Small tables with named rows and columns. After each table, cells are looked up by row and column.

Table Duki
|  | Mir | Pag | Pidubu | Pofor | Pav | Mazapab | Bilu |
|---|---|---|---|---|---|---|---|
| Lugup | 908 | 629 | 687 | 539 | 638 | 671 | 811 |
| Liv | 838 | 333 | 435 | 872 | 484 | 671 | 811 |
| Bidab | 559 | 333 | 603 | 429 | 638 | 187 | 641 |
| Dil | 559 | 704 | 435 | 872 | 944 | 463 | 470 |
| Karusu | 559 | 407 | 687 | 207 | 484 | 463 | 811 |
| Nonusib | 908 | 481 | 351 | 429 | 178 | 671 | 470 |

What is the Pofor of Lugup in Duki? 539
What is the Bilu of Nonusib in Duki? 470
What is the Pidubu of Bidab in Duki? 603
What is the Bilu of Lugup in Duki? 811
What is the Mazapab of Nonusib in Duki? 671
What is the Pofor of Bidab in Duki? 429
What is the Mir of Lugup in Duki? 908
What is the Pav of Lugup in Duki? 638
What is the Bilu of Karusu in Duki? 811
Which row has the largest Pav? Dil

Kesupe:
columns: Sanasa, Vuge, Begoz, Dofoli
Gotov: [0.729, 0.849, 0.363, 0.286]
Nibep: [0.754, 0.439, 0.827, 0.777]
Podi: [0.677, 0.848, 0.244, 0.268]
Mori: [0.601, 0.725, 0.314, 0.355]
Lutaz: [0.575, 0.605, 0.676, 0.617]
Domuk: [0.619, 0.559, 0.741, 0.663]
Nasofo: [0.426, 0.459, 0.405, 0.559]

What is the Dofoli of Domuk in Kesupe?
0.663
What is the Sanasa of Nasofo in Kesupe?
0.426
What is the Vuge of Nasofo in Kesupe?
0.459
What is the Dofoli of Gotov in Kesupe?
0.286
What is the Sanasa of Domuk in Kesupe?
0.619
What is the Vuge of Gotov in Kesupe?
0.849
What is the Vuge of Domuk in Kesupe?
0.559
What is the Dofoli of Mori in Kesupe?
0.355
What is the Dofoli of Podi in Kesupe?
0.268
What is the Begoz of Gotov in Kesupe?
0.363
Row with the largest Dofoli: Nibep

Pakura.csv
,Dige,Vif,Vogiv,Dif,Vifole
Fenal,0.553,0.139,-0.013,0.547,-0.520
Rudovan,-0.311,0.220,-0.552,0.140,0.159
Kibif,0.273,-0.168,0.289,-0.777,-0.472
Mumo,0.551,0.148,-0.023,0.606,-0.560
Sapid,-0.173,-0.264,-0.138,-0.234,-0.169
Sop,-0.381,0.252,-0.577,0.049,0.245
Gen,0.241,0.072,-0.037,0.433,-0.441
Kurimi,0.127,-0.150,0.069,-0.568,-0.290
Gup,0.194,-0.142,0.201,-0.800,-0.420
Guz,0.144,-0.009,-0.219,0.251,-0.351
Didefo,-0.702,-0.188,-0.265,-0.699,-0.684

Gup, Dif -> -0.800
Mumo, Vif -> 0.148
Gen, Dige -> 0.241
Kurimi, Vogiv -> 0.069
Kibif, Vifole -> -0.472
Guz, Vifole -> -0.351
Gup, Vogiv -> 0.201
Rudovan, Vifole -> 0.159
Mumo, Dif -> 0.606
Rudovan, Dige -> -0.311
Fenal, Dige -> 0.553
Sapid, Vogiv -> -0.138
Kibif, Dige -> 0.273
Fenal, Vogiv -> -0.013
Kibif, Vogiv -> 0.289
Mumo, Dige -> 0.551
Which row has the largest Vif? Sop

Ranid =
columns: Bofu, Tumug, Lezifaz
Tagur: [6.48, 8.30, 8.90]
Surumo: [4.59, 8.59, 5.83]
Figidog: [4.96, 3.53, 3.96]
Fov: [4.24, 7.86, 6.06]
Bolof: [2.58, 6.97, 6.82]
Vamu: [6.63, 3.12, 1.30]
Fene: [6.76, 7.34, 8.25]
Let: [6.07, 7.73, 7.81]
Sovabu: [4.56, 7.72, 5.25]
Safo: [3.56, 6.51, 6.35]
Kebide: [0.75, 3.03, 5.52]
Koponat: [6.92, 5.60, 6.48]
Mavi: [7.13, 6.99, 7.52]
Kose: [8.35, 5.46, 5.27]

Bofu of Bolof = 2.58
Tumug of Kebide = 3.03
Tumug of Fene = 7.34
Bofu of Koponat = 6.92
Bofu of Fene = 6.76
Lezifaz of Koponat = 6.48

Timifa:
|  | Bufem | Ketize | Fab | Retama |
|---|---|---|---|---|
| Lonanak | 199 | 157 | 225 | 158 |
| Sil | 132 | 161 | 61 | 144 |
| Ranebo | 115 | 119 | 159 | 168 |

What is the Fab of Lonanak in Timifa? 225
What is the Bufem of Ranebo in Timifa? 115
What is the Bufem of Sil in Timifa? 132
What is the Bufem of Lonanak in Timifa? 199
What is the Retama of Ranebo in Timifa? 168
What is the Fab of Sil in Timifa? 61
What is the Retama of Lonanak in Timifa? 158
What is the Ketize of Ranebo in Timifa? 119
What is the Fab of Ranebo in Timifa? 159
What is the Ketize of Lonanak in Timifa? 157
What is the Ketize of Sil in Timifa? 161
What is the Retama of Sil in Timifa? 144
Which row has the largest Retama? Ranebo

Tivikar:
fields: Kebavuv, Sokiva
Vesem: [122, 121]
Pep: [76, 4]
Gof: [46, 233]
Gitu: [113, 93]
Nused: [89, 61]
Sor: [48, 244]

Sor, Sokiva -> 244
Gof, Kebavuv -> 46
Sor, Kebavuv -> 48
Pep, Kebavuv -> 76
Gitu, Kebavuv -> 113
Gitu, Sokiva -> 93
Vesem, Kebavuv -> 122
Nused, Kebavuv -> 89
Vesem, Sokiva -> 121
Pep, Sokiva -> 4
Nused, Sokiva -> 61
Gof, Sokiva -> 233

Kemes =
         Diz  Kuliguk  Soza  Boginu  Tisan  Basu  Libag  Zedurep  Fufuzum   Ked
Fopeni   -85     -790  -336    -856   -400   421   -331     -703       48  -338
Fazuso  -434     -423  -530    -395   -486   166   -239     -583      -22  -354
Mokan    119      166  -792    -531   -637    49   -901     -868       38  -377
Lenonu  -585     -157    52     450   -265  -665   -345       38     -244   367
Kozuli  -738     -353   389     487    211  -702    337      539     -457   212
Gomen   -775     -367   219     378     93  -562    247      360     -378   133

Soza of Mokan: -792
Boginu of Mokan: -531
Fufuzum of Kozuli: -457
Libag of Gomen: 247
Boginu of Gomen: 378
Fufuzum of Lenonu: -244
Diz of Kozuli: -738
Ked of Lenonu: 367
Libag of Fopeni: -331
Kuliguk of Kozuli: -353
Tisan of Kozuli: 211
Basu of Fopeni: 421
Which row has the largest Diz? Mokan

Kidi =
cols = Pepi, Pusad, Pezofek, Vis, Nufor, Vaf, Sev, Gofan, Guse
Monagum: [123, 149, 148, 86, 127, 137, 138, 153, 108]
Kibo: [128, 100, 149, 96, 106, 132, 98, 152, 156]
Nok: [131, 101, 71, 119, 122, 81, 114, 70, 162]
Kodiben: [122, 104, 160, 91, 116, 148, 108, 168, 165]
Lav: [123, 118, 187, 132, 116, 178, 122, 194, 107]
Mag: [131, 154, 64, 114, 143, 84, 155, 64, 114]
Popop: [121, 160, 114, 131, 142, 126, 159, 106, 54]

Nok, Vis: 119
Kodiben, Nufor: 116
Lav, Pusad: 118
Nok, Nufor: 122
Kibo, Pepi: 128
Kodiben, Pusad: 104
Popop, Vaf: 126
Kibo, Vis: 96
Kodiben, Vaf: 148
Monagum, Vis: 86
Monagum, Vaf: 137
Mag, Sev: 155
Monagum, Nufor: 127
Which row has the largest Pezofek? Lav

